Below are the code and all the weights of a small trained network. Each question names an input and a class and asks about switching units off, where a switched-off unit gives its printed mean instead of its output.

import numpy as np


def w(rows, s, z=0):
    codes = np.array(rows[::2]) - 128.0
    scale = np.full(codes.shape[1], s)
    scale[-1] = z or s
    return codes * scale


def norm(h):
    return h / np.sqrt((h * h).mean(-1, keepdims=True) + 1e-5)


def f(y):
    return y / 2 * (1 + np.tanh(0.7978845608 * (y + 0.044715 * y**3)))


def log_softmax(a):
    a = a - a.max(-1, keepdims=True)
    return a - np.log(np.exp(a).sum(-1, keepdims=True))


def net(x, mask):
    res = np.array(x, float).reshape(1, 4) / 4 @ E
    u = 0
    for l in range(2):
        y = f(norm(res) @ A[l][:, :-1].T + A[l][:, -1])
        res = res + np.where(mask[u : u + 4], y, B[l][:, -1]) @ B[l][:, :-1]
        u += 4
    return log_softmax(norm(res)[-1] @ U[:, :-1].T + U[:, -1])


A, B = {}, {}
E = w([
[126,142,129,109,129,128,152,107,118],'x0',
[24,100,113,215,11,236,202,154,127],'x1',
[117,143,245,148,68,68,54,14,254],'x2',
[118,127,172,182,82,98,109,196,144],'x3',
],0.0085)
A[0] = w([
[169,230,109,72,208,44,90,209,194,255],'L0N0',
[111,114,167,132,69,120,106,232,158,233],'L0N1',
[254,178,138,128,214,144,142,188,89,140],'L0N2',
[173,86,84,95,190,91,111,134,145,174],'L0N3',
],0.0061,0.0027)
B[0] = w([
[168,175,113,60,156,76,129,182,122,254],'L0N0',
[113,127,51,59,200,140,143,56,110,175],'L0N1',
[69,62,145,105,199,48,218,202,255,213],'L0N2',
[75,237,91,146,80,69,71,154,128,193],'L0N3',
],0.0084,0.0072)
A[1] = w([
[123,66,192,176,125,140,144,85,171,91],'L1N0',
[209,145,181,116,171,98,38,69,116,40],'L1N1',
[120,88,142,163,92,125,125,67,254,109],'L1N2',
[214,134,176,111,94,34,88,101,158,2],'L1N3',
],0.0097,0.0027)
B[1] = w([
[160,169,136,70,222,120,158,220,112,181],'L1N0',
[217,158,154,195,7,110,130,135,104,224],'L1N1',
[60,164,176,76,189,169,36,125,194,233],'L1N2',
[150,78,158,238,44,187,181,66,11,254],'L1N3',
],0.011,0.0065)
U = w([
[147,128,93,94,218,9,147,168,143,63],'0',
[199,154,186,189,36,104,101,97,91,93],'1',
[89,13,64,170,109,193,179,130,97,250],'2',
[53,145,189,106,181,183,82,110,189,61],'3',
],0.015,0.0012)

Each question gives the input, the list of numbers given to net, and the class t.
The units are the neurons (one row each of A and B). Each row of codes is followed by its name. A weight is (code - 128) times the scale printed after its matrix; where a second scale follows, it is the last column's (A, B and U).
mask holds one flag per neuron, layer by layer. A switched-off neuron (its flag False) gives its mean, the last column of its row in B, instead of its output. The means were averaged over made-up inputs and are rounded, as every weight is.
A unit's drop is (log p(t) with every unit on - log p(t) with that unit switched off) / (log p(t) with every unit on - log p(t) with every unit switched off).
The circuit of an input: a set's keep is (log p(t) with only the set's units on - log p(t) with every unit switched off) / (log p(t) with every unit on - log p(t) with every unit switched off). Starting from all 8 units, units are removed one at a time, each time the one whose removal leaves the highest keep (on an exact tie, the one counted first), for as long as the keep stays at least 0.8.
circuit, biggest first: the units of the circuit, biggest drop first
k most important neurons: the k neurons with the biggest drops, biggest first
k most important neurons of layer l: the k neurons of layer l with the biggest drops, biggest first
drop of u: that unit's drop, to one decimal
input [-1,8,2,-8], class 3: circuit, biggest first	(L1N3)
input [-6,0,-8,-6], class 0: 4 most important neurons	(L1N3; L0N2; L1N1; L0N3)
input [-7,0,3,-7], class 1: 2 most important neurons	(L0N2; L1N1)
input [5,0,-1,6], class 0: 2 most important neurons of layer 1	(L1N3; L1N2)
input [5,3,0,8], class 2: 2 most important neurons	(L0N2; L0N1)
input [-8,0,0,-2], class 0: 3 most important neurons of layer 1	(L1N3; L1N1; L1N2)
input [3,-5,1,2], class 1: 2 most important neurons of layer 1	(L1N3; L1N0)
input [5,2,8,4], class 3: 2 most important neurons	(L1N2; L0N0)
input [5,0,-3,8], class 0: drop of L1N3	3.2
input [-8,1,5,7], class 3: drop of L0N0	0.9
input [4,-2,4,-8], class 1: drop of L1N1	0.0
